Below is a small trained network, with its code and all its weights. Each question gives an input and a class and asks what happens when units are switched off, that is, made to give their printed mean instead of their output.

import numpy as np


def w(rows, s, z=0):
    codes = np.array(rows[::2]) - 128.0
    scale = np.full(codes.shape[1], s)
    scale[-1] = z or s
    return codes * scale


def f(y):
    return y / 2 * (1 + np.tanh(0.7978845608 * (y + 0.044715 * y**3)))


def log_softmax(a):
    a = a - a.max(-1, keepdims=True)
    return a - np.log(np.exp(a).sum(-1, keepdims=True))


def net(x, mask):
    res = np.array(x, float).reshape(1, 3) / 4 @ E
    y = f(res @ A[0][:, :-1].T + A[0][:, -1])
    res = res + np.where(mask, y, B[0][:, -1]) @ B[0][:, :-1]
    return log_softmax(res[-1] @ U[:, :-1].T + U[:, -1])


A, B = {}, {}
E = w([
[122,121,111,77,5,149,99,211],'x0',
[99,125,199,86,129,147,216,184],'x1',
[191,211,160,126,112,206,113,103],'x2',
],0.013)
A[0] = w([
[188,108,45,176,129,132,41,108,102],'neuron 1',
[191,165,139,96,131,175,111,101,87],'neuron 2',
[30,67,88,143,148,51,142,188,89],'neuron 3',
[153,196,121,107,122,211,181,101,103],'neuron 4',
[108,136,136,65,111,159,129,207,111],'neuron 5',
[124,172,105,78,92,121,88,198,156],'neuron 6',
[131,121,199,107,186,107,174,72,114],'neuron 7',
[106,111,104,115,130,177,134,109,254],'neuron 8',
[178,173,170,146,127,239,97,137,113],'neuron 9',
[99,130,245,106,133,131,154,176,109],'neuron 10',
[115,150,137,99,77,116,106,170,88],'neuron 11',
[148,151,157,200,180,135,173,86,111],'neuron 12',
[147,148,57,141,113,102,47,86,96],'neuron 13',
[165,120,159,150,102,99,135,120,235],'neuron 14',
[117,114,129,92,104,168,91,200,110],'neuron 15',
[119,92,128,92,67,146,94,127,96],'neuron 16',
[115,141,66,130,94,128,56,154,102],'neuron 17',
[155,210,160,146,124,163,127,142,111],'neuron 18',
[106,145,221,103,170,154,187,218,106],'neuron 19',
[110,114,179,170,173,104,110,91,100],'neuron 20',
[120,123,152,165,183,124,144,93,106],'neuron 21',
],0.012,0.013)
B[0] = w([
[145,170,181,62,77,101,183,128,237],'neuron 1',
[111,147,100,111,112,105,91,130,179],'neuron 2',
[63,159,62,132,128,93,72,169,250],'neuron 3',
[103,125,87,102,131,95,108,161,196],'neuron 4',
[153,135,166,127,112,147,97,119,204],'neuron 5',
[132,77,155,151,171,138,92,120,230],'neuron 6',
[159,114,136,90,141,151,93,96,204],'neuron 7',
[144,126,140,212,149,137,160,139,247],'neuron 8',
[79,119,97,152,109,107,102,171,224],'neuron 9',
[135,170,161,94,84,116,173,102,211],'neuron 10',
[114,102,146,82,132,187,98,110,179],'neuron 11',
[159,73,127,106,125,156,88,127,200],'neuron 12',
[129,154,147,77,97,86,180,121,221],'neuron 13',
[155,126,147,251,166,131,169,129,225],'neuron 14',
[169,108,124,105,135,158,89,90,198],'neuron 15',
[144,116,126,105,136,166,104,134,179],'neuron 16',
[138,131,147,97,126,164,142,102,200],'neuron 17',
[75,133,83,138,111,120,100,157,189],'neuron 18',
[127,179,177,90,99,102,186,135,235],'neuron 19',
[131,124,131,96,115,138,78,103,176],'neuron 20',
[145,107,129,92,106,155,86,112,182],'neuron 21',
],0.016,0.013)
U = w([
[155,175,159,101,107,105,168,118,103],'0',
[180,88,128,122,149,181,64,103,80],'1',
[59,142,48,148,130,94,78,181,70],'2',
[169,129,139,249,172,134,156,126,254],'3',
],0.017,0.0052)

Each question gives the input, the list of numbers given to net, and the class t.
The units are the neurons (one row each of A and B). Each row of codes is followed by its name. A weight is (code - 128) times the scale printed after its matrix; where a second scale follows, it is the last column's (A, B and U).
mask holds one flag per neuron, in row order. A switched-off neuron (its flag False) gives its mean, the last column of its row in B, instead of its output. The means were averaged over made-up inputs and are rounded, as every weight is.
A unit's drop is (log p(t) with every unit on - log p(t) with that unit switched off) / (log p(t) with every unit on - log p(t) with every unit switched off).
The circuit of an input: a set's keep is (log p(t) with only the set's units on - log p(t) with every unit switched off) / (log p(t) with every unit on - log p(t) with every unit switched off). Starting from the 12 units with the biggest drops (on a tie, the unit counted first), units are removed one at a time, each time the one whose removal leaves the highest keep (on an exact tie, the one counted first), for as long as the keep stays at least 0.8.
circuit, biggest first: the units of the circuit, biggest drop first
k most important neurons: the k neurons with the biggest drops, biggest first
drop when u is switched off: that unit's drop, to one decimal
input [1,4,-7], class 2: circuit, biggest first : neuron 3
input [-3,-3,3], class 3: 3 most important neurons : neuron 3; neuron 19; neuron 10
input [7,3,8], class 2: 3 most important neurons : neuron 9; neuron 18; neuron 4
input [6,-5,-4], class 1: 2 most important neurons : neuron 19; neuron 6
input [-8,7,6], class 1: 3 most important neurons : neuron 12; neuron 7; neuron 1
input [7,-8,7], class 0: 2 most important neurons : neuron 1; neuron 13
input [1,-7,7], class 0: 3 most important neurons : neuron 1; neuron 13; neuron 3
input [-3,-3,-3], class 3: 2 most important neurons : neuron 19; neuron 10
input [-8,7,8], class 1: 3 most important neurons : neuron 7; neuron 12; neuron 3
input [-6,-6,8], class 2: 2 most important neurons : neuron 9; neuron 18
input [2,4,5], class 2: 2 most important neurons : neuron 9; neuron 1
input [4,2,0], class 1: 2 most important neurons : neuron 15; neuron 11
input [6,0,7], class 2: 4 most important neurons : neuron 9; neuron 18; neuron 4; neuron 2
input [-3,-5,1], class 0: circuit, biggest first : neuron 1
input [-7,3,4], class 1: drop when neuron 18 is switched off : 0.0
input [2,-3,-2], class 3: drop when neuron 10 is switched off : 0.1
input [0,5,-7], class 2: drop when neuron 3 is switched off : 6.1
